Below are the code and all the weights of a small trained network. Each question names an input and a class and asks about switching units off, where a switched-off unit gives its printed mean instead of its output.

import numpy as np


def w(rows, s, z=0):
    codes = np.array(rows[::2]) - 128.0
    scale = np.full(codes.shape[1], s)
    scale[-1] = z or s
    return codes * scale


def norm(h):
    return h / np.sqrt((h * h).mean(-1, keepdims=True) + 1e-5)


def f(y):
    return y / 2 * (1 + np.tanh(0.7978845608 * (y + 0.044715 * y**3)))


def log_softmax(a):
    a = a - a.max(-1, keepdims=True)
    return a - np.log(np.exp(a).sum(-1, keepdims=True))


def net(x, mask):
    res = np.array(x, float).reshape(1, 7) / 4 @ E
    u = 0
    for l in range(3):
        y = f(norm(res) @ A[l][:, :-1].T + A[l][:, -1])
        res = res + np.where(mask[u : u + 5], y, B[l][:, -1]) @ B[l][:, :-1]
        u += 5
    return log_softmax(norm(res)[-1] @ U[:, :-1].T + U[:, -1])


A, B = {}, {}
E = w([
[117,126,102,207,124,202,44,120,113,163,127,133],'x0',
[128,129,128,129,130,127,130,129,129,129,128,128],'x1',
[127,124,129,127,124,127,127,127,126,130,126,131],'x2',
[62,50,93,130,132,149,157,238,121,126,58,128],'x3',
[129,129,126,127,129,127,127,128,130,129,128,127],'x4',
[161,174,111,129,174,137,127,175,138,72,109,254],'x5',
[130,126,131,127,130,127,126,128,129,128,128,126],'x6',
],0.0058)
A[0] = w([
[216,242,148,120,129,137,89,85,134,49,155,222,58],'L0N0',
[176,156,186,84,120,59,175,82,91,93,206,121,46],'L0N1',
[171,155,175,79,177,82,179,162,131,76,126,184,5],'L0N2',
[127,128,131,110,134,132,138,128,114,139,130,131,102],'L0N3',
[129,135,152,130,130,87,132,4,135,193,222,47,73],'L0N4',
],0.0037,0.0022)
B[0] = w([
[142,111,129,170,218,92,166,88,130,254,209,126,254],'L0N0',
[131,144,144,79,117,112,111,93,222,145,83,102,207],'L0N1',
[104,123,78,104,18,119,118,78,131,95,157,200,172],'L0N2',
[128,115,129,131,129,122,122,130,149,115,113,127,121],'L0N3',
[168,186,152,103,66,188,93,165,94,15,10,140,248],'L0N4',
],0.004,0.0038)
A[1] = w([
[91,89,95,151,135,162,91,159,100,124,116,117,40],'L1N0',
[122,94,174,39,82,47,206,108,177,95,111,10,50],'L1N1',
[132,130,96,129,154,143,140,203,131,54,110,199,5],'L1N2',
[88,90,126,53,142,55,253,188,129,105,88,126,65],'L1N3',
[55,17,119,121,100,105,174,158,111,188,134,44,17],'L1N4',
],0.0047,0.0024)
B[1] = w([
[147,175,135,102,151,94,132,86,200,126,122,120,155],'L1N0',
[198,234,206,121,231,183,140,208,58,143,94,142,253],'L1N1',
[114,156,134,83,30,152,91,177,105,87,90,94,155],'L1N2',
[179,95,140,191,112,114,163,159,43,80,254,159,212],'L1N3',
[73,58,123,209,226,117,138,127,142,189,185,130,203],'L1N4',
],0.0049,0.0052)
A[2] = w([
[160,172,168,7,144,76,183,81,132,126,128,127,138],'L2N0',
[60,49,92,162,126,109,119,105,204,161,151,63,26],'L2N1',
[52,69,83,142,124,164,106,181,132,142,61,141,2],'L2N2',
[149,167,146,126,55,122,75,34,168,136,135,77,109],'L2N3',
[145,133,108,53,114,3,209,141,155,63,175,189,108],'L2N4',
],0.0058,0.0017)
B[2] = w([
[89,177,105,69,152,90,141,135,215,197,30,104,254],'L2N0',
[153,106,218,116,87,81,106,2,151,153,103,53,170],'L2N1',
[96,202,135,54,152,116,85,112,237,114,79,138,210],'L2N2',
[93,21,98,146,70,164,160,201,28,55,155,120,210],'L2N3',
[65,18,64,112,40,93,125,42,175,127,140,83,233],'L2N4',
],0.0046,0.0043)
U = w([
[198,244,199,41,115,128,158,138,115,110,15,53,142],'0',
[142,74,126,180,29,217,76,99,18,64,142,62,254],'1',
[127,134,67,68,117,45,175,10,240,179,152,176,193],'2',
[192,178,100,231,204,161,88,76,103,196,214,212,125],'3',
[125,88,181,191,237,108,204,205,44,156,217,89,175],'4',
[65,73,162,171,155,124,69,44,219,202,85,44,78],'5',
[103,40,80,94,10,95,175,184,106,29,156,184,10],'6',
[93,225,94,113,153,187,53,207,202,98,51,185,22],'7',
],0.011,0.00072)

Each question gives the input, the list of numbers given to net, and the class t.
The units are the neurons (one row each of A and B). Each row of codes is followed by its name. A weight is (code - 128) times the scale printed after its matrix; where a second scale follows, it is the last column's (A, B and U).
mask holds one flag per neuron, layer by layer. A switched-off neuron (its flag False) gives its mean, the last column of its row in B, instead of its output. The means were averaged over made-up inputs and are rounded, as every weight is.
A unit's drop is (log p(t) with every unit on - log p(t) with that unit switched off) / (log p(t) with every unit on - log p(t) with every unit switched off).
The circuit of an input: a set's keep is (log p(t) with only the set's units on - log p(t) with every unit switched off) / (log p(t) with every unit on - log p(t) with every unit switched off). Starting from the 12 units with the biggest drops (on a tie, the unit counted first), units are removed one at a time, each time the one whose removal leaves the highest keep (on an exact tie, the one counted first), for as long as the keep stays at least 0.8.
circuit, biggest first: the units of the circuit, biggest drop first
most important unit: the unit with the biggest drop
k most important neurons: the k neurons with the biggest drops, biggest first
top k neurons in layer l: the k neurons of layer l with the biggest drops, biggest first
drop of u: that unit's drop, to one decimal
input [-1,-3,-2,8,2,5,-1], class 6: 2 most important neurons -> L1N3, L1N1
input [0,4,1,-7,1,8,0], class 2: circuit, biggest first -> L1N1, L2N4
input [6,-2,5,-8,-6,0,-3], class 1: most important unit -> L2N3
input [4,-2,2,0,2,0,1], class 1: top 4 neurons in layer 1 -> L1N4, L1N1, L1N0, L1N3
input [5,7,5,-2,-1,0,-4], class 1: circuit, biggest first -> L1N1, L2N3
input [5,7,5,-8,6,0,0], class 1: circuit, biggest first -> L2N3, L1N1
input [4,6,-4,0,4,-4,-1], class 1: 2 most important neurons -> L0N4, L2N3
input [-5,3,8,0,5,7,0], class 2: 2 most important neurons -> L0N0, L2N3
input [-7,-3,5,1,-1,2,-6], class 6: circuit, biggest first -> L1N3, L2N4
input [-7,-4,8,2,0,1,8], class 6: circuit, biggest first -> L1N3, L2N4
input [-8,7,-3,3,-1,-3,0], class 4: 2 most important neurons -> L1N1, L1N3
input [-3,-6,7,1,4,-8,6], class 4: circuit, biggest first -> L1N4, L1N1
input [7,-3,8,8,-6,0,1], class 5: 3 most important neurons -> L1N1, L0N4, L2N1
input [2,-4,-3,-3,6,-7,4], class 1: circuit, biggest first -> L2N3
input [3,-5,-4,-6,8,0,1], class 1: 4 most important neurons -> L2N3, L1N1, L0N4, L1N4
input [-7,-8,3,1,-4,-6,-2], class 4: 2 most important neurons -> L1N3, L1N4
input [-5,1,4,0,-2,4,3], class 2: top 2 neurons in layer 2 -> L2N3, L2N0
input [-1,-5,5,-1,-1,-6,3], class 0: 2 most important neurons -> L0N4, L1N1
input [-2,5,0,-1,-1,-8,-7], class 0: 2 most important neurons -> L0N4, L1N1
input [3,8,-7,-1,-3,8,-2], class 3: circuit, biggest first -> L0N0
input [1,0,5,-2,8,8,-4], class 3: top 2 neurons in layer 0 -> L0N0, L0N1
input [-1,-8,3,-5,-1,3,2], class 2: drop of L1N1 -> 0.1
input [-4,-1,4,2,-2,-8,-1], class 4: drop of L1N4 -> 0.3
input [-1,1,-7,-7,-5,5,-4], class 2: drop of L1N1 -> 0.2
input [0,-2,-1,-5,-7,-8,-7], class 0: drop of L2N2 -> -0.1
